cols: L U D H
[134 146 156  76]  bopot
[148 144 110 130]  Fupob
[111 145  75 155]  Pama
[144 144 141  98]  nas
[177 173 173  96]  Zib
[153 173 174 192]  pulen
[148 144 141 136]  Verun
down: [110  75]  D
all nas: [144]  0 1
all Zib: [173]  1 2
rest: [173 173]  [96]
all nas: [141]  2
down: [145 144 173]  U

cols: G B N Z
[141 125 140 109] : Pifo
[140 126 119 109] : paf
[118 169  92 156] : vodi
[ 97  81 124 119] : Fere
[114 114 149  58] : zaraz
[207 164  78 153] : Zeve
[141 125 141 131] : pevun
down: [141 140]  G
rest: [140 126 119]  [109]
all Pifo: [141]  0
rest: [141 125 140]  [109]
rest: [125 141]  [131]
down: [140 119]  N

cols: Y F E M K T V A S W
[103 105 128 153 116 165 120 105  90  85] = Tifu
[135 145 138 116 134 134 126 118 127 126] = Ruv
[127 114 115 148 107 125 123 130 131 114] = silal
[105 102 126 116 163 109 141 141 122 171] = vupas
[107  82  94 135 159  81 131 149 148 164] = non
[145 158 144 113 128 144 123 103 116 118] = mem
[131 112 103 191  43 146 116 154 153  55] = puvap
[118  99 101 154 116 109 124 136 140 123] = basim
down: [126 123 141 131 123 116]  V
rest: [154 116]  [109 124 136 140 123]

cols: gomu Debe runif pomo Vobe gipu mulog
[ 83 182 112 195 146 169 109] : lirub
[ 83 182 195 195 194 195 195] : Nedo
[ 83 112 124 125 146 125 180] : tur
all tur: [125]  3 5
all Nedo: [195]  2 3 5 6

cols: C J X Q R
[107 130 107 141 141]  Tunun
[108 114 118 129 118]  pav
[111 130 107 142 142]  nipil
[ 85 120 114  91 133]  fone
all Tunun: [141]  3 4
down: [114 130]  J
down: [142 133]  R
rest: [107 141]  [141]
down: [107 118 107]  X
all pav: [129]  3

cols: Zamez bobef Paza zud lafil maku Rori
[ 81 124 183 119 132 123 204] : Faz
[117 151 183 119 131 140 196] : Fuzul
[ 80 124  51 128 162 145 227] : rado
down: [117  80]  Zamez
rest: [ 81 124 183 119 132]  [123 204]
rest: [ 81 124]  [183 119 132 123 204]
rest: [ 80 124]  [ 51 128 162 145 227]
rest: [183 119 132]  [123 204]
down: [151 124]  bobef
down: [119 128]  zud

cols: tevil Gube Lezu Fugum saro rin mot nebo
[168 172 176 118  61 127 121 106] : muta
[151 120 176  85  64 127 121  94] : susok
[165 135 176 114  31 163 121 106] : Rolem
[176  71 176  71  30 163  71 106] : gebu
[168 172 176 135  30 163 121 106] : voti
[165 137 176 118  61 121 121 106] : nepu
[165 137 176 118  61 127 121 106] : tivi
[165 137 175 118  61 127 121 106] : bes
[165 137 176 118  37 155 121 164] : zitez
rest: [ 31 163]  [121 106]
all nepu: [165]  0
all gebu: [176]  0 2
rest: [ 30 163 121]  [106]

cols: nef Pinon sepo mor
[162  99 109  99] -> Lare
[154  84 147  70] -> Firi
[188  70 142  70] -> fefe
[177  93 161  93] -> Budo
[154  84 146  70] -> Zila
[177  84 145  84] -> zamig
[95 33 95 33] -> Fir
[156  64 146  64] -> Gibu
[132 134 187 134] -> Gav
[122  34  85  34] -> dus
[137 144 170 144] -> berot
down: [70 93 70 84]  mor
which: [154  84 147  70]  Firi
rest: [ 70 142]  [70]
down: [154 188 177 154]  nef
down: [99 84 70 93 84]  Pinon
rest: [ 84 145]  [84]
rest: [154  84 146]  [70]

cols: nifi maka vudov Debuz datuz
[172 143 156 157  98] : Nebe
[93 42 93 43 93] : sikuf
[143 156 157  98 111] : Rem
all sikuf: [93]  0 2 4
all sikuf: [43]  3
down: [98 93]  datuz
down: [157  43]  Debuz

cols: Verat melog Gogeg Vufe
[140 116 106 115]  Sozi
[ 82 152 145 155]  Mepup
[111 160 170 203]  kiniz
[ 82 152 144 156]  nupi
[ 82 137 144 156]  rer
[ 99 152  91 109]  Kom
[ 85 194 177 156]  Pir
rest: [ 99 152  91]  [109]
all Mepup: [145]  2
down: [ 82 111  82  82]  Verat
rest: [140 116]  [106 115]
down: [82 82 99 85]  Verat
rest: [ 82 152 144]  [156]

cols: bet Pofef vig mose Mib turo tuko sizi zuzom keb
[147 166  86 172 158 130  87 178 113 148] -> tegi
[125  67 144  91  96 122 153  59 111 108] -> Bak
[130 126 144 116 147 131 133 152 126 124] -> tafi
[114 105 140 109 109 125 148  94 131 112] -> rukem
[118  66 171  74  95 129 161  68 120  98] -> sulit
[145 147  98 154 122 130 111 129 122 152] -> Naru
[105 111 165 105 156 123 135 150 132  91] -> gibi
[120  49 175  63  90 128 172  55 110  92] -> Kig
[124  70 162  84 119 127 142  92 109  97] -> fona
[147 103 108 132 120 129  93 105  97 129] -> Dedip
[145 147  98 154 122 130 111 212 122 152] -> Midup
down: [118 145 105]  bet
rest: [ 49 175  63]  [ 90 128 172  55 110  92]
down: [131 120 122 132 110 109  97 122]  zuzom
down: [105 120 124 147]  bet

cols: gavob Gesa fuz bofa
[158 204 130 182] -> Pini
[141 130 129 112] -> gufo
[151 151 151 118] -> Dos
[143 113 128 120] -> Zak
[143 113 126 104] -> lim
[116 164 129 155] -> Nif
[119  69 126 109] -> bam
[147 150 129 120] -> bavo
[143 113 125 115] -> gulud
[148 140 129 141] -> sodu
down: [118 120 104 155 109 120 115]  bofa
rest: [113 126]  [104]
all Dos: [151]  0 1 2

cols: Vid Kop Kanel putu bufu
[145 122 128 128 128]  Rof
[108 112  84  62 189]  Keso
[145 123  98  85 173]  rokiz
[138 127  99 109 145]  vebi
[125 125  88  52 175]  sigek
[119 122  99  85 165]  Nata
rest: [145 123]  [ 98  85 173]
rest: [112  84]  [ 62 189]
rest: [99 85]  [165]
down: [112 123]  Kop

cols: Gupav Pev rozi zevo difip
[147 170 147 109 147] : dafu
[159 130 121 109 146] : Dinu
[159 130 121 109 145] : debek
all dafu: [147]  0 2 4
down: [146 145]  difip
all debek: [159]  0
which: [159 130 121 109 146]  Dinu
all Dinu: [159]  0
which: [159 130 121 109 145]  debek

cols: vir Zuz Vek bez doba
[132 132  75  75 132] = kem
[ 83 132  75 214 169] = vepo
[173 126 107  88  74] = Tegiz
all kem: [132]  0 1 4
all vepo: [214]  3

cols: Kadeb gufa tefo tubo vuma fove poro Feret
[137 120 149 127  75 130 129 134]  Gufu
[131 128 144 128  44 125 129 148]  bek
[137 120 154 129  62 127 129 159]  zom
[136 122 145 129  62 127 130 160]  lodo
[130 129 135 129  62 127 129 160]  vuva
down: [127 128 129 129]  tubo
down: [134 148 159 160]  Feret
rest: [130 129 135 129  62]  [127 129 160]
down: [144 154]  tefo
which: [137 120 149 127  75 130 129 134]  Gufu
rest: [131 128 144 128]  [ 44 125 129 148]
which: [137 120 154 129  62 127 129 159]  zom

cols: pozi Merup reme tasu zopog
[167 138 125  90 127] : muz
[ 96 110 113 115 108] : fasi
[106 149 136 119 124] : sorab
[163 110 108 115 106] : Zoten
[124 129 127 138 143] : subov
down: [110 129]  Merup
down: [125 113 136]  reme
all sorab: [124]  4
down: [115 119 115 138]  tasu

cols: Nuda rovez Bos saraz Rim
[120 104  65 135 132]  firar
[ 41 201 142 222  75]  Gudoz
[120 119 131 132 132]  Zigi
all Zigi: [120]  0
down: [142 131]  Bos
all Zigi: [132]  3 4
down: [135 222]  saraz
down: [132  75]  Rim

